Each row has a name. Each question is about the rows just above it.

E: [-0.01  4.79 -4.17 -2.39 -3.36 -0.21 -2.30 -3.35 -2.23  1.75 -0.30 -4.07
  3.39  0.70 -4.63 -0.79 -2.85 -4.86  0.42  0.90 -5.13 -1.58 -3.68  0.50
  0.12  0.43  2.03  0.45 -1.14  4.35  1.75 -2.77  8.05  1.49 -6.91  0.38
  5.99]
Q: [ 0.45  3.10 -2.92 -0.25  4.85  0.29 -1.01  0.85 -1.47  0.97 -0.82  1.94
  1.29 -0.19 -3.28 -2.35 -5.99 -3.97  2.52  2.64 -7.57 -4.07 -3.08  4.12
 -1.36 -1.23  2.12 -0.52 -1.19  6.45 -0.35 -6.12  4.83 -2.74 -6.24  2.24
  4.89]
G: [ 3.02 -1.25 -6.94 -1.70  3.82 -0.42  3.19  2.70 -0.92 -2.52 -0.15  1.53
 -2.94 -0.37 -2.27 -1.35 -5.15 -0.22 -2.79  0.86 -1.92  1.15  4.15  2.37
 -1.10 -2.73 -0.97 -0.85 -6.58 -2.44  3.60  0.99 -2.03  2.94 -2.79  3.20
  6.46]
W: [ 3.33 -1.75 -6.69 -1.67  3.40 -0.29  3.55  2.93 -0.92 -3.42 -0.40  1.88
 -3.05 -0.98 -2.08 -1.31 -4.42  0.50  2.83  0.06 -1.39  1.52  4.10  2.57
 -1.04 -2.96 -1.65 -0.91 -6.22 -2.67  3.04  1.44 -3.04  2.98 -1.85  3.52
  5.41]
Count of [-2.72] in G:  0
How many times does E hold [-3.35]?  1

T: [-3.10 -3.09 -4.25 -4.25 -4.25 -3.10 -3.10]
L: [ 6.55 -2.44  6.55 -2.44 -3.05  6.55 -2.44]
K: [-4.48  4.16  5.31 -3.01  7.54  4.00  6.12]
H: [ 3.66 -3.05  6.55 -3.00 -4.03 -3.00 -2.44]
R: [-4.04 -4.04 -2.88 -4.04 -4.04 -4.04 -4.04]
Times [-4.04] occurs in R:  6
Times [-3.00] occurs in H:  2
Count of [-3.09] in T:  1
Times [-2.43] occurs in L:  0
How many times does L hold [-2.44]?  3
How many times does T hold [-4.25]?  3
How many times does T hold [-3.10]?  3

Kot: [ 5.75  4.78  6.28  4.98  6.45  2.45  6.39  6.47  7.09  2.36  5.43 -0.05
  2.98  3.95  2.98  2.60  3.50  2.22 -2.74  4.69  7.05  1.72  2.83  2.90
  4.74  3.90]
desam: [-4.91 -5.22 -6.74 -6.73 -6.20 -6.05 -2.16 -2.16 -5.42 -2.16 -6.45 -7.42
 -6.05 -4.95 -6.92 -4.12 -3.88 -4.13 -6.05 -6.07 -5.59 -3.40 -5.84 -6.05
 -4.92 -5.48]
giso: [-5.10 -4.51 -4.10 -4.15 -3.93 -5.61 -3.97 -4.32 -5.15 -6.53 -5.25 -4.62
 -5.29 -5.59 -4.59 -4.43 -4.51 -5.96 -5.10 -5.93 -4.27 -6.79 -5.88 -6.17
 -4.97 -6.54]
midu: [ 0.77 -4.51 -1.81  2.37 -3.24 -1.55 -0.50 -4.72 -5.85 -6.20 -5.28 -1.38
 -3.63 -3.73 -3.66  0.22 -6.18 -5.66 -2.63 -0.02 -4.58 -6.14 -5.05 -6.10
 -3.95 -3.61]
Sunuv: [6.06 6.24 6.38 4.53 6.15 3.72 6.58 5.73 3.58 2.74 4.58 2.28 3.08 5.12
 5.31 5.05 5.60 1.10 2.98 5.38 6.45 1.41 4.37 3.01 5.33 6.09]
dag: [-6.54 -4.93 -5.01 -6.94 -5.64 -4.54 -5.01 -1.16 -5.01 -0.59 -5.73 -3.57
 -2.03 -5.60 -5.23 -3.20 -2.57 -0.85 -1.60 -6.86 -2.95  0.54 -2.73 -5.02
 -4.54 -5.30]
gal: [5.73 5.20 6.44 6.85 5.92 6.27 4.79 1.24 0.59 3.84 3.81 3.69 4.08 6.31
 6.72 4.50 3.00 1.54 2.16 6.55 3.84 1.49 4.95 3.66 7.15 5.99]
levo: [-5.83 -6.18 -5.63 -6.53 -6.48 -2.17 -5.74 -3.49 -6.19 -4.54 -6.17  0.18
 -6.53 -5.74 -6.01 -2.63 -1.12 -5.74 -0.02 -6.46 -5.74 -2.63 -6.19 -4.62
 -6.73 -5.76]
Count of [-5.01] in dag:  3
Count of [-5.74] in levo:  4
Count of [1.41] in Sunuv:  1
How many times does levo hold [-6.18]?  1
How many times does desam hold [-2.16]?  3

Y: [ 1.40 -1.69  5.56  2.61 -0.01 -2.00  0.04 -2.22 -2.21  1.58 -3.29  6.30]
A: [ 1.40 -1.05  5.56  2.61 -1.05  3.83  0.04  3.83  1.04  5.56 -0.52  0.63]
C: [ 0.62  0.64 -1.04  1.97  0.64 -1.24  1.97 -1.24 -1.04 -1.04 -1.24 -1.24]
How many times does C hold [0.65]?  0
How many times does C hold [-1.24]?  4
How many times does C hold [1.97]?  2
Count of [-1.03] in C:  0
Count of [-1.05] in A:  2
Count of [5.56] in A:  2
Count of [0.63] in A:  1

rufe: [-0.95 -2.50 -3.36 -1.87 -2.40 -2.71  0.99 -2.18 -1.59  1.66 -3.29 -0.40
 -2.95 -0.25]
Sibo: [ 0.10  1.71  2.08  2.42 -2.91  2.31  1.98  0.40  2.21  1.68  5.11  1.10
  2.62  0.33]
Nubut: [-1.18 -3.06 -5.52 -2.76  2.07 -3.29 -1.26 -2.06 -2.07 -0.92 -4.69 -1.05
 -4.61 -1.04]
Pumo: [-0.95 -2.50 -3.36 -1.87 -2.40 -2.71  0.99 -2.18 -1.59  0.88 -3.29 -0.40
 -2.95 -0.25]
gosi: [2.08 1.71 2.08 2.42 3.39 2.31 1.98 1.10 2.21 1.68 5.11 1.10 2.62 0.33]
kir: [-1.12 -3.51 -5.85 -2.03 -2.91 -2.26 -1.74 -5.85 -5.85 -1.55 -3.48 -0.57
 -4.98 -0.53]
How many times does kir hold [-5.85]?  3
Count of [2.08] in gosi:  2

lazap: [-3.11 -7.24 -0.49 -7.07  3.22 -4.88  6.63  1.75  2.29  5.52  5.28  2.29
  2.26 -2.81 -0.69  4.29  5.51 -2.10]
Taba: [ 2.29 -7.24  4.29 -7.07  3.22 -4.88  3.22  1.75  2.29  5.52  4.29  5.52
  2.26  4.29  5.52  4.29  2.15 -2.10]
gedop: [-4.89 -6.46 -3.36 -6.20  6.46 -3.02  6.01 -2.14  1.84  1.76  2.36  4.67
  2.52  1.83  1.15  4.67 -1.00 -3.79]
kazus: [-3.11 -7.24 -5.71 -7.07  3.22 -4.88  6.63 -0.47  2.29  5.52  5.28  3.00
  2.26 -2.81 -0.69  4.29  2.15 -2.10]
sen: [-0.68 -7.44 -5.52 -7.17  3.74 -4.66  6.57 -3.37  2.34  5.18  5.10  2.45
  2.07 -2.18 -0.65  4.36  1.65 -2.18]
Times [2.29] occurs in Taba:  2
Times [-3.36] occurs in gedop:  1
How many times does Taba hold [5.53]?  0
Count of [1.14] in gedop:  0
Count of [4.29] in Taba:  4
Count of [5.52] in Taba:  3

lis: [-2.18 -5.25 -7.05  4.77 -0.49 -2.44  4.64  4.17 -2.25  5.24 -2.95  5.51
  5.18  4.25 -4.64  5.35  5.95  0.55 -4.48  1.73 -0.51]
gel: [-2.18 -5.25 -4.65  4.77 -0.49 -1.44  4.64  4.17 -2.25  5.24 -2.95  5.51
  5.18  4.25 -4.64  5.35  5.95  0.55 -4.48  1.73 -0.51]
visu: [ 1.07  0.60  4.58 -2.68  2.10  3.85 -2.39 -2.59  0.68 -1.68 -0.68 -3.42
  1.23 -3.05  2.28 -2.32 -6.09  0.48  4.72 -4.08 -0.62]
kobav: [-3.97 -5.34 -4.85  5.14 -3.07 -6.15 -1.43  3.86 -6.15  4.66 -4.29 -6.15
 -6.15  5.76 -5.18  6.43  0.49  2.34 -6.15  2.83 -1.43]
Vikap: [ 4.12 -5.48 -6.87 -1.41  5.70  5.13 -2.81 -2.68  6.43 -2.68  1.91 -2.68
  0.04  3.73 -0.63  1.43  0.19 -5.03  6.43  6.11 -2.68]
tep: [ 7.02  4.88  3.06 -7.60  4.58  4.79 -5.70 -6.15  6.77 -4.48  4.81 -5.17
 -5.48 -5.23  5.29 -4.92  0.57 -2.71  6.18 -7.19  4.85]
kamod: [ 4.12 -5.48 -6.87 -1.41  5.70  5.13 -2.81 -2.99  6.43 -3.92  1.91 -2.68
  0.04  3.73 -0.63  1.43  0.19 -5.03  3.58 -4.31  4.37]
Count of [-0.63] in Vikap:  1
How many times does lis hold [4.25]?  1
Times [-6.15] occurs in kobav:  5
Count of [-1.43] in kobav:  2
Times [-2.68] occurs in Vikap:  4

gozo: [2.73 3.20 0.45 2.73 6.11 2.73 6.03]
lise: [-1.51 -0.34 -1.76 -4.02 -1.51  1.09 -1.76]
Zeris: [-1.79  1.80 -4.03  4.62 -7.55  0.69 -2.63]
vamo: [ 1.10  1.38  2.44 -4.16  5.92 -1.22  4.34]
tafe: [ 1.30  1.96  0.25 -0.84 -2.63 -1.92  4.15]
Zokif: [ 1.27  1.44  2.15 -4.18  5.77 -1.24  4.41]
soko: [-0.78  1.86 -0.66  2.58 -0.23 -0.70 -6.64]
nagof: [ 1.80  1.80 -4.03 -0.20  5.60 -4.57  4.64]
dama: [-0.24  0.91  0.71 -0.28  5.62 -4.70  4.39]
kizel: [-1.92 -2.62 -2.62 -2.62 -1.92 -1.92  4.15]
Count of [-2.63] in kizel:  0
Times [-1.76] occurs in lise:  2
How many times does lise hold [-1.51]?  2
Times [-4.03] occurs in nagof:  1
Count of [2.73] in gozo:  3

gekud: [-7.19 -1.51  3.53  3.65  1.30 -7.67  0.10  3.04 -1.06 -1.67 -1.84  5.32
  0.32  5.11]
sezi: [ 1.22 -1.25  1.54 -2.38  0.59  3.05 -5.75 -1.21 -1.83  2.17 -2.74 -5.76
 -1.83 -0.02]
tobel: [-3.29  0.82 -2.80  1.18 -0.18 -6.16 -2.80 -0.85  0.82 -2.18  0.82  0.82
 -0.22 -2.80]
Kub: [-5.75 -0.10  1.54 -2.38  3.05  3.05 -5.75 -1.21 -1.67  2.17 -5.75  1.54
  1.22 -0.10]
Count of [-2.80] in tobel:  3
Times [-1.82] occurs in sezi:  0
How many times does Kub hold [3.04]?  0
How many times does Kub hold [-5.75]?  3

Nebu: [ 2.29  1.48 -6.99 -4.54  0.44  1.00  5.51 -0.35  2.26  5.98 -4.69]
Tir: [ 0.81  0.81 -5.83 -5.83 -0.53  2.92  5.20  0.89  2.28  4.23 -3.93]
Sal: [ 3.20  0.81 -6.41 -6.41  2.87  2.92 -6.41  1.08 -6.40 -6.41  2.87]
Lagev: [ 1.80  2.17 -6.52  5.77  5.69 -1.05  5.78  5.78 -0.30 -6.52 -6.52]
fug: [ 2.35  1.75 -6.67  5.68  1.52  0.32  5.68  0.90  5.68  5.68 -5.27]
sivud: [ 1.45  2.21 -6.48 -1.23  3.42 -1.07  5.86 -1.04 -0.31  0.80 -6.53]
Times [0.81] occurs in Tir:  2
Times [-6.52] occurs in Lagev:  3
How many times does Sal hold [-6.40]?  1
Times [5.78] occurs in Lagev:  2
Times [5.68] occurs in fug:  4

zugod: [-1.37  1.51  0.18 -0.31  2.51  0.69  0.69  0.58  0.80 -0.74 -0.76]
fid: [-0.87  1.49  0.81 -0.77  2.22  0.23  2.61 -0.77 -0.66  1.64  2.82]
gipap: [ 0.64  1.11 -0.22  1.68 -1.03  1.98 -1.27  2.27  2.38 -1.30  0.03]
Tuvud: [-4.70 -2.98  5.87  0.81  0.81 -1.44  6.62 -2.24 -1.44 -3.08  3.35]
buk: [ 0.64  1.11 -0.22  1.68 -1.03  1.98 -1.27  2.27  2.38  2.11  2.04]
Gif: [ 4.31 -2.86 -1.45  0.79  3.22 -4.35  6.08 -1.83 -0.91 -2.88  3.20]
Count of [-1.44] in Tuvud:  2
Times [0.64] occurs in buk:  1
Times [0.80] occurs in zugod:  1
Times [6.62] occurs in Tuvud:  1
Count of [0.81] in Tuvud:  2

